In the rows, 128 means zero.
Rows lie near named flat spaces through zero. A row that begins with a name and a colon came from that space; any other row is followed by the name of its block's space that it lies nearest.
bisarpuzu: [119 159 141 129 145 154  86 118 134 166 126 114 107 146 114 144 149 102
 142 130 134 125 138 145 126  98 120 134 148 169 119  90 119]
kifteko: [101 143  89 115 118  81 143 119  66 111  85  81 127  55 134  78  88 109
 158 140  93 181 126  90 166 128 103 127 110  64 150  90 124]
zafazegu: [ 68 163 111 146 155 134  62 149 127 131 128 119 129 120 144 125 151 140
 149 139 132 159 126 112 151 136 150 189  92 126 187 155 176]
kifteko: [102 152 115 121 118 126  86 119 124 143  94 102  88 120 130 120 129 126
 116 162 139 124  86 123 116 102  98 176 114 134 165 150 159]
kasutor: [150 136 118 110 115  98 135 119 133 152  95 121 161 174 134 113  91 141
 107 116 142 119 101 191 116 114 135  96 122 119 103  61  94]
bisarpuzu: [ 69  95 141 128 142  87 105 129  90 172 129  21 155 144  68 140 153 179
 124  51  79 143 128 140 136 103 128 148  61 109 120 104  94]
zeritam: [ 83 101 122 124 138  92 123 150  98 132 115 107 164 130 117 130 123 182
 129 119 117 145 119 122 149 152 144 154  71 104 162 151 141]
bisarpuzu: [172 161 130 148 147 183 191 147 120 119 127 173  91 152 139 152 122  78
 152 169  98 123 209 104 154 172 135 107 169 163  84 122 130]
zeritam: [139 145 108 132 123 143 127 137 146 106 124 168 113 118 160 119 119 115
 125 168 145 129 123 108 134 144 130 147 140 129 147 163 162]
zeritam: [120 107 137 126 127 115 129 133 128 137 129 118 146 150 116 138 132 161
 113 110 129 117 116 146 118 131 137 131 104 126 130 140 124]
zafazegu: [ 79 135 129 104 122  81 108 145  99 144  68 134 141 172 133 126  92 178
 118 177 158 119  54 176 101 144 120 158  66 121 188 118 158]
kifteko: [105  95 125 114 136 106 124 137 130  86 179 180 172  57 139 108 117 111
 174 132 138 173 133  76 157 148 129 111 146 103 139 108 124]
zafazegu: [ 32 192  79 132 138 116   4 144 174 143 150  81  91 134 142  96 141  97
 137 142 113 179  66  95 129  82  92 246  80 126 151  90 173]
kasutor: [116 106 101  89  99  92 114 126 193  69 213 191 129  66 149  75  85  46
 155 152 132 174  69  57 115 107  58 129 171 103  75  41 108]
zafazegu: [139 125 128 111 118 132 155 124 127 123 137 138  92 117 116 127 109  80
 140 158 107 130 132  94 126 121  80 122 158 143  85  91 111]
kasutor: [185 141  86 144 119 128 144 144 201 137 145 135 172 219 160 115 109 143
  74  77 120 117 136 178 132 130 174 119 119 120  52  98 101]
zeritam: [120 161  75 131 122 120  94 128 135 103 106 140 133  73 177  85 111 119
 133 157 149 163 114  98 163 130 140 159 129  92 180 158 169]
zafazegu: [134 180 140 139 126 167  71  75 107 162  85  64  66  81 119 126 169  96
 129 125 147 114 129 145 114  61 111 130 166 148 168 145 135]
kasutor: [107  94  78 118 136 112 100 143 135 141 131 113 160  86 127 119 127 153
 124 127 118 164 145  59 206 128 134 182 113 120 138 177 141]
kifteko: [104 126 120 131 127 104 164 139  88 132 115  67 108 137 101 124 116 128
 132 114  63 144 143 108 136 136 104 141  89 103 101 102 113]
kasutor: [143 162 124 147 140 172 132 137 126 143 102 134  87 154 136 151 142 119
 122 163 124 110 161 123 139 141 135 153 137 163 135 170 157]
zeritam: [161  80 142 125  84 117 152 143 216  97 172 175 128 217 142 139 123 178
  41 118 159  59  40 170  35 136 121 146  99 132  99 190 144]
kifteko: [ 63  95 201 112 129 121 124 123  89 109 163 127  76  94  76 156 154 111
 168 153 119 117  89  99  64 124  61 134 120 146 155 123 136]
kasutor: [100  82  87 105 102  74 116 147 180  91 185 140 157 109 139  90  99 132
 110 118 116 160  69  74 131 125  97 170 100  87 101 119 128]
zafazegu: [ 58 179 128 130 150 131  73 140  78 145  71 118  96 116 135 133 133 135
 161 193 143 145 109 126 136 138 121 183  93 139 220 146 187]
zeritam: [159 167 152 137 148 182 148 135 125 146 110 175  94 173 133 164 132  95
 144 176 139 102 170 149 125 148 134 109 167 187 113 115 134]
zeritam: [119 147 112 131 135 124 117 122 110 129 118 108 133  98 133 111 125 114
 147 122 118 154 144 117 154 122 133 126 131 111 136 107 124]
kifteko: [109 125 122 136 134 123 121 150 161  80 186 179 149 113 154 112 126 113
 150 129 131 154 120 101 125 154 138 134 126 108 129 121 144]
kasutor: [ 78 169 113 121 125  98  69 135 148 121 128 129 133 145 152  97 110 120
 136 141 146 151  61 157  98 113 118 157  96 107 156  70 147]
bisarpuzu: [ 96 159 150 114 127 121 102 112 106 139 114 112  93 124 114 123 123  92
 154 151 131 131  95 146  92 101  87 125 133 138 138  63 122]
zeritam: [149 141 138 138 137 161 153 135 128 123 133 157 103 138 131 145 133 103
 139 152 122 118 162 116 132 146 128 119 153 153 112 136 133]
bisarpuzu: [158 157  48 131 149 148 155 173 127 177  60 136 134 188 151 141  89 141
 107 185  98 143 201  94 238 171 156 186 115 161  98 157 149]
bisarpuzu: [156 108 113 144 118 136 145 143 179 100 166 155 144 151 150 126 134 148
  93 106 130 115 127 121 121 145 153 137 122 118 107 178 139]
bisarpuzu: [ 80  66 167 104 127  85 166 143  77 127 136 111 132 129  75 151 119 158
 143 131  97 126 110 109 109 149  90 127  86 122 127 117 113]
kasutor: [ 75  67 121  66 106  51 118 116  74 136  92 109 147  54  97 106  85 149
 143 167 139 153  63  87 146 111  66 143 107 102 169 111 119]
kifteko: [103  97 153 114 118 102 140 122  69 146  70  94 119 125  99 147 128 188
 110 147 138  99  96 146 109 133 115 140  87 124 187 186 146]
kasutor: [110 144 140 120 124 116 111 120 127 117 134 138 123 119 133 114 120 106
 147 137 140 136  97 144  99 117 111 115 133 120 138  81 125]
kifteko: [146  97 151 117 126 117 164 112  75 157  80  98 141 127  97 148 125 165
 119 118 128 104 145 154 135 129 134  93 124 132 137 144 104]
bisarpuzu: [142 161  90 145  94 107 162 140 161  68 137 132 107 149 175  80  94 112
  98 129 104 134  85 133  86 145 120 139 100  67 111 122 148]
kifteko: [174 174  90 145 124 147 115 125 172 119 118 158 148 145 183 102 116 118
 109 124 157 130 135 161 140 128 172 116 150 117 126 126 138]
kasutor: [ 70 143 163 111 147 103  75 100  51 152  84  95 146  67 107 122 137 135
 183 131 159 152 111 160 129 104 127 101 123 118 210  82 123]
zafazegu: [115 161 120 141 124 129 106 117 136 134 135  76 101 135 123 112 139 104
 125  99 100 138 119 136 110  97 113 141 118 115 109  92 119]
zafazegu: [133  82 153 100 121 120 141 109 104 149 120 120 124 100  89 147 128 131
 130 135 135 113 126 113 130 110  95 110 150 151 120 130 103]
zeritam: [129 100 131 147 134 134 174 172 134 105 140 162 140 178 135 155 131 180
 105 138 115 108 144 118 128 191 159 153  85 128 134 207 162]
zeritam: [184 168 106 162 124 161 158  94 139 100 168  80 102  68 138  89 144  43
 148  59  71 161 203  97 149  96 131  74 189  91  54  74  79]
bisarpuzu: [107 124 135 124 136 111 137 124  82 141 106  90 132 112 106 129 125 135
 146 119 106 142 142 126 143 128 122 120 112 116 136 108 114]
zafazegu: [166 133 121 145 141 165 175 145 136  92 152 191 126 110 154 134 125  96
 151 152 121 137 191  88 161 173 150 106 168 135 110 151 138]
bisarpuzu: [163 115 127 133 131 145 124 109 128 117 126 155 160  72 147 123 142 137
 133 117 167 128 156 124 157 129 166  94 168 122 160 176 130]
zafazegu: [123 125 167 125 125 111 179 115  52 142  82  79 110 139  90 141 120 140
 138 120  98 111 136 164 100 134 112  86 108 117 130  98 102]
kifteko: [104  76 197 126 133 112 192 134  67 119 144 108 118 138  70 165 141 151
 147 109  89 106 139 132  87 155 106  92 101 127 118 123 104]
[129 166 163 136 146 165 124 114 109 141 132 126  89 127 112 145 147  75
 167 137 119 126 160 139 113 115 113  99 166 161 114  74 113] : bisarpuzu
[135 135 119 142 130 125 129 138 144 117 132 137 154 151 149 121 128 151
 115 109 135 127 126 153 125 143 163 124 110 111 135 139 136] : zafazegu
[129 184 104 129 125 120  88 125 146 144  88 132 140 167 165 105 107 131
 114 140 162 128  91 190 116 115 149 133 116 122 151  90 141] : zeritam
[125 116 115 113 110 113  85 122 156 132 108 148 146 129 149 120 124 169
  92 146 186 109  65 150 113 114 135 156 116 128 178 180 158] : zeritam
[ 99 125 121 124 125  88 124 124 112 130 138  73 147 122 111 104 118 127
 137  82  93 157 116 135 125 111 118 120  98  89 107  63  96] : zeritam
[146  81 166 148 131 151 188 155 159  94 205 162 123 169 109 164 153 135
 117  99  96 101 157 109  96 166 133 115 125 142  72 161 119] : bisarpuzu
[ 98 147 138 115 113 118 101 135 164 128 147 136  88 179 125 126 118 105
 116 154 130 114  59 145  65 108  79 163 111 145 110  82 137] : bisarpuzu
[144  99 160 123 134 138 107  97 116 174 117  91 148 121  92 154 162 157
 116  82 150 102 142 162 129  90 143  98 147 154 131 141  95] : zeritam
[146 162  74 141 114 113 144 132 129 109  95 110 133 124 168  88  98 129
 110 128 113 148 129 127 151 139 146 138 110  80 132 134 142] : bisarpuzu
[165 119 168 130 121 136 153 108 103 127  90 154 146 135 134 144 133 167
 114 129 179  83 120 195  94 139 162  71 141 131 171 166 130] : kifteko
[107 100 175  90 131 129 107 114 106 141 122 177 119  95 104 153 128 117
 161 185 179 113  99 124 111 118  90 113 164 174 164 117 130] : bisarpuzu
[153 103 154 126 136 156 122 125 152 162 140 142 135 166 107 168 154 146
 108 116 148  92 144 148 124 117 140 121 149 180 106 150 114] : kifteko
[188 201 106 136  98 150 114  78 186 112 152 112  84 115 160  73 116  21
 124  98 124 135 113 157  85  58  97  79 202 112  53  15  83] : zeritam
[101 128 112 137 108  68 159 161 156  98 160 100 152 214 136  98  93 153
  96  79  77 137  72 169  73 148 127 139  45  67  77  61 112] : zeritam
[137 130 144 169 153 156 142 130 126 142 166  68 135 151 101 148 176 133
 130  40  73 131 200 135 140 125 166 110 118 126  81 123  96] : bisarpuzu
[ 84  54 195  99 141 137  87 129 143 125 196 190 132  90  86 175 168 135
 158 152 175 111  99  89 102 122  95 138 154 185 157 163 137] : kifteko
[126 189  97 142 123 151  91 127 165 144 120  98  74 164 144 116 133  91
 108 139 112 128 113 130 116  97 108 177 126 142 107 111 145] : kifteko
[118 119 128 129 127 114 151 136 128 122 155 105 123 140 110 124 122 112
 134 105  85 141 136 113 123 128 109 125 116 116  82  86 104] : zafazegu
[ 80 134 100 121 134 100 131 175 149 105 161 155 131 162 140 115  94 112
 145 159  92 165 108  90 136 163 105 176  86 115 101  80 143] : zafazegu
[114  80 136 129 129  90 178 152  91 103 125 134 176 128 122 131 113 188
 127 112 114 132 133 127 137 179 155 113  80  88 150 162 131] : kifteko
[160 110 126  99 107 112 166 134 136 118 103 193 138 152 146 127  81 135
 111 183 163 104  95 146 113 151 115 108 142 138 124 124 130] : zafazegu
[175 187  78 110 143 165 115 123 116 202  32 141 110 153 147 137  93  96
 128 206 150 128 178 134 209 116 131 141 178 191 117 103 129] : kasutor
[ 86 206 150 149 156 153  61 120 112 134 115 126 109 125 145 125 155 100
 173 139 153 143 123 171 105 116 146 128 129 137 186  86 154] : kasutor
[107 141 142 128 155 135 130 146  90 155  96 135 135 156 117 155 127 144
 151 155 127 129 155 143 150 154 144 131 112 154 149 118 136] : zeritam
[121 148 114 136 131 114 124 122 117 131 126  90 140 123 129 107 123 118
 138  94 104 152 139 139 138 117 136 115 118 100 114  81 108] : zeritam

Each name stands for a flat space through zero: a line, a plane or more. A row that begins with a name and a colon came from that space; any other row is followed by the name of the space it lies nearest, among the names in its block.
tep-fedo: [117 144  97  97 114 125 141 160 118  99  98 123 115 115 111 128 139 124
 131 111 127 129 163 121 136 145 108 120 124 111 146 110 126]
darik-nubek: [118 167 139 151 123 104 186 134  96 102 145 160 110 150 116 153 134 123
 127 177 131 128 159 173 139 131 114 116  95 105  47 138 108]
fugus-geme: [ 94 161 127 112 146 115 141 149 106 122  98 121 104 116 129 116 116 123
 152 108 149 145 178 118 126 148  97 109 111 136 149  85 150]
fugus-geme: [122 153 109 125 130 105 112 150 137 137 139 145 126 114 132 150 112 164
  97 107  71 180 105 169 101 170 158 124 127 182 106 134 124]
gen-dusa: [120 134 120 115 146 112 124 124 125 144 122 130 127 111 143 144 131 143
  90 127 102 145 127 138 107 154 140 148 136 138 148 130 142]
fugus-geme: [ 99 140 138 113 181 103 127  97 119 200  77  98 124 112 155 131 128  96
  94 127 172  89 177 112 110 163 127 171 112 148 239 113 176]
fugus-geme: [ 90 147 152 141 164 125 118 119 128 160 103 100 110 130 143 108 100 106
 162 102 178 121 157 113 130 137  99 124 104 157 171  78 162]
dad-pak: [ 83 154 109 116 153 119 104 147 151 127 102  97 108  98 139 131 109 133
 127  66 111 167 148 122 116 169  96 132 133 162 175  82 146]
gal-gat: [127 142 164 165 151  97 164  92 122 149 142 134 137 143 139 152 130 100
 107 173 148 102 151 137 128 115 123 142 116 123 122 184 111]
darik-nubek: [145 131 125 129 104 161 150  89  90 134 199 168 138 109 111  88 173 151
 190 158  86 192 164 150  82 135 193  62 170 123  12 157 108]
dad-pak: [151 115 141 121 118 123 138 146 110  92 137 153 135 134 130 128 122 149
 122 149 120 140 102 112 136  95 123 116 135 104 106 144 122]
tep-fedo: [140  95 100  91 102 149 116 173 131  46 119 133 117 120 127 139 133 168
 105 115  90 146  77 108 151 105  91 145 153  63 117  88 132]
fugus-geme: [ 85 148 148 146 196 101 100  95 138 188 142 123 114 104 182 155 101 165
  76 114  84 186 104 167  78 182 144 168 134 185 139  93 177]
tep-fedo: [142 107 110 114 109 148  84 150 152 144 108 113 134 136 120 114 113 132
 134  93 137 107  86 123 140 130 146 133 119 157 165 102 139]
gal-gat: [112 131 105 124 110 136 104 175 170  71 110  99 119 120 113 126 106 125
 151  63 119 146 117 100 155 119  73 113 136 132 152 106 106]
darik-nubek: [142  94 176 114 174 110 116 117  99 132 130 152 136 121 185 135 104 178
  73 161 116 153  67  97 109  96 127 161 148 108 156 119 179]
dad-pak: [140 121 125 114  98 151 126 166 107  85 134 150 117 141 112 102 118 155
 172 123 130 149 106 125 145 107 123  90 121 113  75  86 131]
gen-dusa: [111 134 108 145  99 162 113 148 154 106 130 107 107 148 100 115 120 114
 182  92 144 117 122 148 159 130 104 112 107 131  89  71 117]
gen-dusa: [157 104 156 106 132 122 128 139 105  95 138 150 152 108 143 101 119 156
 139 134 116 170 115  62 114  80 125  91 169 113 143 169 126]
gal-gat: [ 98 125 119 104 148 138 137 129 106 120  94 115  94 127 143 137 137 130
 109 136 149 105 140 134 140 144  92 171 112  77 147  43 178]
gal-gat: [134  99 155 142 146 140 118  89 140 150 133 108 142 129 144 116 131 108
 134 135 155 102 123  93 129  99 121 144 146 113 164 142 136]
gen-dusa: [ 89 155 106 147 152 127 179  46 118 191 132 108 108 124 126 167 197  74
  90 182 139  71 216 196 110 192 143 191 115  88 112 128 135]
darik-nubek: [132 150 145 138 130 109 196  96  82 129 144 155 130 134 119 135 164 102
 131 196 146 110 196 140 121 122 134 115 121  88  84 178 109]
gen-dusa: [176 115 112  83  89 126 115 172 120  85 137 154 167  93 106  88 130 157
 160  97  86 191 130  64 107 100 159  50 181 150 143 207  87]
darik-nubek: [175  64 105 120 105 152 123  85 145 143 142 130 153 141 131 167 181 125
  45 185 106  55  69 149 137 114 169 212 151  60 133 167 122]
dad-pak: [ 94 154 141 122 160 100 113 168 134 100 106 120 111 110 150 131  81 152
 127  81 116 184 124 104 125 134  79 114 126 159 162  94 146]
darik-nubek: [124 140 131 134 120 112 189 132 108  66 129 139 117 137 118 157 152 108
 113 172 135 108 165 125 155 103  75 137 124  51  94 153  99]
fugus-geme: [143  88 126 139 104 155 119 127 171  80 123  92 142 138 113 124 137  91
 146 111 155  81 114  73 173  71  75 140 150  75 163 150  93]
gal-gat: [121 103 109  88 131 160 106 136 110 114 120 129 109 108 143 114 138 169
 124 116 106 155 104 123 117 139 128 143 149  95 126  51 175]
gal-gat: [136 133 111 126 120 118 107 146 139 185  85 120 126 161 118 144 111 111
  95 127 165  57 101 169 148 159 162 165  67 174 173 104 148]
gal-gat: [144  92 118  58 133 164 115 119  66 125 140 160 128  81 151  81 159 195
 139 139  85 199 125  97  76 133 173 106 188  90 113  83 184]
gen-dusa: [140  96 168 176 107 146  84 190 179  55 128 115 119 191 128 129  46 139
 162  91 167 104   5 104 209  43  50 126  90 128 106  74 117]
fugus-geme: [113 147 159 105 168 112 149 116  60 183  93 145 112 130 149 100 119 128
 139 161 185 115 174 124 109 145 145 122  92 139 158  79 194]
gen-dusa: [135  97 170  82 179 114 123 128  70 108 128 163 128  92 190 115 112 203
  89 153  96 200  92  74  89 101 121 135 174  91 151 100 195]
fugus-geme: [136 121 112 103 113 130 157 143 102  56 151 159 121 109 129 145 155 168
 106 154  71 175 123 129 122 117 112 125 164  61  66 132 116]
gen-dusa: [136 134 141 144 120 128 139 119 123 148 127 128 135 147 114 114 127 100
 157 140 167  96 149 126 138 117 137 110 107 140 127 147 117]
darik-nubek: [123 127 124 130 127 132 101 147 144 128 126 125 122 131 132 128 105 147
 128 101 116 145  93 138 130 136 129 129 121 155 127  99 138]
darik-nubek: [113 144  65 129  86 147 136 141 161 106 123 107 111 133  88 156 162 103
 123 110 109  99 149 179 151 167 120 148 115 109  97 113  93]
gen-dusa: [147 117 116 129 104 139 170 103 108 124 135 141 129 148 110 147 175 104
 108 190 143  68 146 155 145 121 140 156 117  64  91 149 113]
tep-fedo: [134 118 123 149  92 144  86 192 180  75 119 110 123 162 106 125  76 131
 163  70 141 120  56 119 183  93  85 110 102 153 121  95 103]
darik-nubek: [113 143 109 133 115 136 106 156 151 120 124 116 116 131 115 125 110 133
 150  86 119 145 117 145 136 147 121 113 115 162 117  96 122]
dad-pak: [ 87 154  99 127 136  98 146 162 170  62  88  87 108 114 123 180 126  98
  86  90 119 115 160 113 162 139  33 167 126  92 184 127 100]
dad-pak: [102 144 142 144 149 104 164 129 129  68 139 127 114 119 142 162 128 129
 105 140 107 154 146 119 137 112  61 141 143  79 106 140 110]
gen-dusa: [159  94 167 145 106 151 140 145 102  95 127 149 121 188 122 113 108 126
 158 176 193  68  74 118 184  55 103 127  87  75  82  90 140]
gal-gat: [140 140 115 118 112 139 141 113  94 194 116 143 125 149 107 111 150 110
 143 161 165  79 157 173 121 162 193 124  86 149 112 112 147]
dad-pak: [135 137 138 150 141  91 112 131 163 144 137 127 150 124 139 157 103 132
  86 113  98 144 100 132 116 133 140 137 133 181 156 192 102]
tep-fedo: [129 151 149 157 116 105 152 160 136  89 121 129 128 156 109 133  99 100
 155 127 164 110 140 115 166  94  83  99  96 134 118 156  90]
gal-gat: [144 113  89  80  94 173  99 146 106 145 121 138 125 115 107  81 147 154
 170 105 120 144 126 134 111 153 183  96 135 142 114  75 155]
dad-pak: [111 155 186 157 174  76 137 142 124 160  78 114 126 160 148 133  66  90
 124 130 214  78 139 100 156 105  84 135  65 172 211 131 148]
fugus-geme: [ 88 126 173 170 169 145 107  98 147 147 132  91 109 139 153 105  94 109
 179 102 176 127 126 107 139 109  79 129 119 139 141  67 158]
tep-fedo: [108 155  84  94  96 140 162 167 105  83  89 120  98 127  89 120 154 103
 162 117 155 105 197 131 156 148  91 110 103  85 122  81 122]
dad-pak: [ 95 127 111  67 157 122 122 164 108  79  77 111 103  82 153 124 123 155
 108  89 115 169 151  73 122 139  66 142 155  86 203  61 174]
tep-fedo: [113 158 106 118 119 121 115 158 138 141 105 117 123 121 109 114 113 119
 156  83 135 140 156 132 125 160 134  97 110 182 153 116 123]
fugus-geme: [141 113 143 140 132 133 119 111 127 145 148 139 136 137 139 129 125 141
 119 146 121 128  96 139 121 119 151 137 131 132 108 133 135]
tep-fedo: [119 139 145 165 118 110 132 175 165  47 135 122 121 150 121 153  85 127
 137 102 124 143  92 114 173  84  51 115 116 121 102 137  85]
tep-fedo: [150 126 160 142 121 117 140 142 111 100 153 159 139 141 130 120 109 147
 145 149 125 153 105 116 132  89 128  93 129 129  83 158 112]
dad-pak: [121 141  99 141 118 124 103 130 176 156 122 102 135 126 113 144 125 108
 116  89 114 116 126 152 127 162 145 139 121 179 155 148 105]
darik-nubek: [ 65 176  96 111 166 105  92 171 131 152  97 125  76 113 157 164  86 185
  76  76  79 188  97 206 104 223 127 166  89 194 128   5 194]
gal-gat: [132 117 119 120 124 139 110 130 131 142 123 127 126 131 130 126 127 138
 121 123 126 121 105 139 127 137 144 141 123 134 132 104 144]
[106 169 165 150 156  75 172 155 102 106 105 145 107 156 140 161  90 120
 105 158 163 114 142 141 153 118  76 135  73 125 122 121 134] : darik-nubek
[148 111 138 135 134 130 112 101 129 198 118 126 142 150 135 128 127 114
 106 151 160  71 103 146 126 134 176 159 102 154 160 133 150] : gal-gat
[163 144  96  98  83 129 141 153  89 176 103 160 134 153  87 112 145 119
 137 156 157  78 147 175 130 162 208 106  75 163 114 133 130] : gen-dusa
[110 154 131 123 155 105 168  93  99 154 128 133 126 106 137 138 158 112
 110 159 126 133 198 135  99 156 136 134 136 116 136 157 132] : tep-fedo
[138 141 128 137 116 134 150  99 108 161 152 143 138 130 111 111 154 112
 157 155 134 125 169 149 109 140 173  99 127 141  88 162 113] : darik-nubek
[139 147  82 124  89 124 115 172 135 170  91 140 111 177  96 161 117 126
  88 134 145  56  85 224 158 182 180 165  41 175 113  81 139] : gen-dusa
[117 106 177 183 186 129  78  55 161 224 166 115 138 138 183 141  99 143
  92 135 119 132  56 161  94 139 170 181 131 187 134 117 169] : fugus-geme
[ 76 127 129 164 133 169 101 125 186  65 155  76 103 114 128 112 113 119
 200  53 115 178 129  99 148 108  39 108 164 109  99  70 110] : gen-dusa
[ 95 177 124 123 149 115 136 121 100 176 127 136 112 109 128 109 126 133
 157 116 125 171 187 160  89 186 160  94 112 186 112 102 151] : darik-nubek
[163 117 172 151 116 104 129 170 131  65 153 161 148 151 133 131  80 158
 134 136 117 160  63  96 150  58 103  90 131 134  92 178  94] : tep-fedo
[122 113 125 137 120 150 111 140 143  84 155 131 115 129 134 133 119 162
 134 113  91 167  79 138 135 116 107 130 146 107  73  90 128] : tep-fedo
[115 110 143 170 144 118 113 125 188  91 134  97 127 142 147 175 105 118
  84 114 118 110  72 120 161  97  63 182 134 105 147 137 107] : tep-fedo
[125 122 105 126 127 153 113  82 137 200 128 107 133 122 120 115 162 102
 134 127 139  94 155 153 107 168 180 146 130 148 148 123 141] : dad-pak
[152 128 126 139 115 131 151  82 117 189 137 133 150 140 109 122 166  86
 132 171 156  73 169 147 118 138 185 129 118 135 127 187 110] : darik-nubek
[171 112  94 105  86 125  76 183 165 131 113 133 157 130 107 127 104 150
 109  82  98 130  62 126 132 133 176 115 126 194 166 163 104] : dad-pak
[178 121 129 150  73 146  96 155 142 179 126 142 151 187  86  96  99 109
 178 124 181  64  79 158 158 114 199  90  66 207 109 142 108] : dad-pak
[167 122 156 134 117 104 102 171 129 124 137 161 153 146 132 120  75 164
 126 121 118 155  58 116 129  96 156  92 116 189 123 166 117] : dad-pak
[ 99 130 104 112 151 158  99  80 127 183 152 115 119  82 144 105 158 151
 142 101  82 187 154 150  68 189 176 128 171 154 118  88 163] : dad-pak
[ 78 177 165 162 180  50 150 174 158  55 105 111 111 122 159 186  63 125
  83  95 118 169 133  98 152 110   9 140 115 137 172 149 105] : dad-pak
[138 106 136 122 129 134 124 129 130 103 132 128 134 124 137 126 128 137
 122 131 123 133 109 100 133 101 112 133 148 101 136 134 128] : darik-nubek
[131 128 155 137 135 127 109 144 123 122 144 143 129 132 140 108  92 157
 156 113 123 170  95 117 122 110 130  95 129 161 106 114 137] : darik-nubek
[132 106 186 189 154 132 146  53 150 123 191 117 154 126 148 125 140 100
 151 158 130 138 138  89 120  69 103 121 178  97 100 208  89] : gal-gat
[118 136 108 118 120 132 160 121 115  96 135 132 117 115 119 140 162 125
 122 145 109 136 165 137 126 137 112 132 143  80  97 130 116] : darik-nubek
[121  82 165 162 161 138  63 123 190 105 150 100 133 129 176 142  76 162
 104  85 100 161  18  94 138  83  81 166 162 135 154 102 143] : fugus-geme
[117  99 135 105 167  95 137 148 127  74  85 124 108 130 177 202 117 157
   0 159 111  99  64 117 157 110  54 237 126  40 187  89 169] : darik-nubek
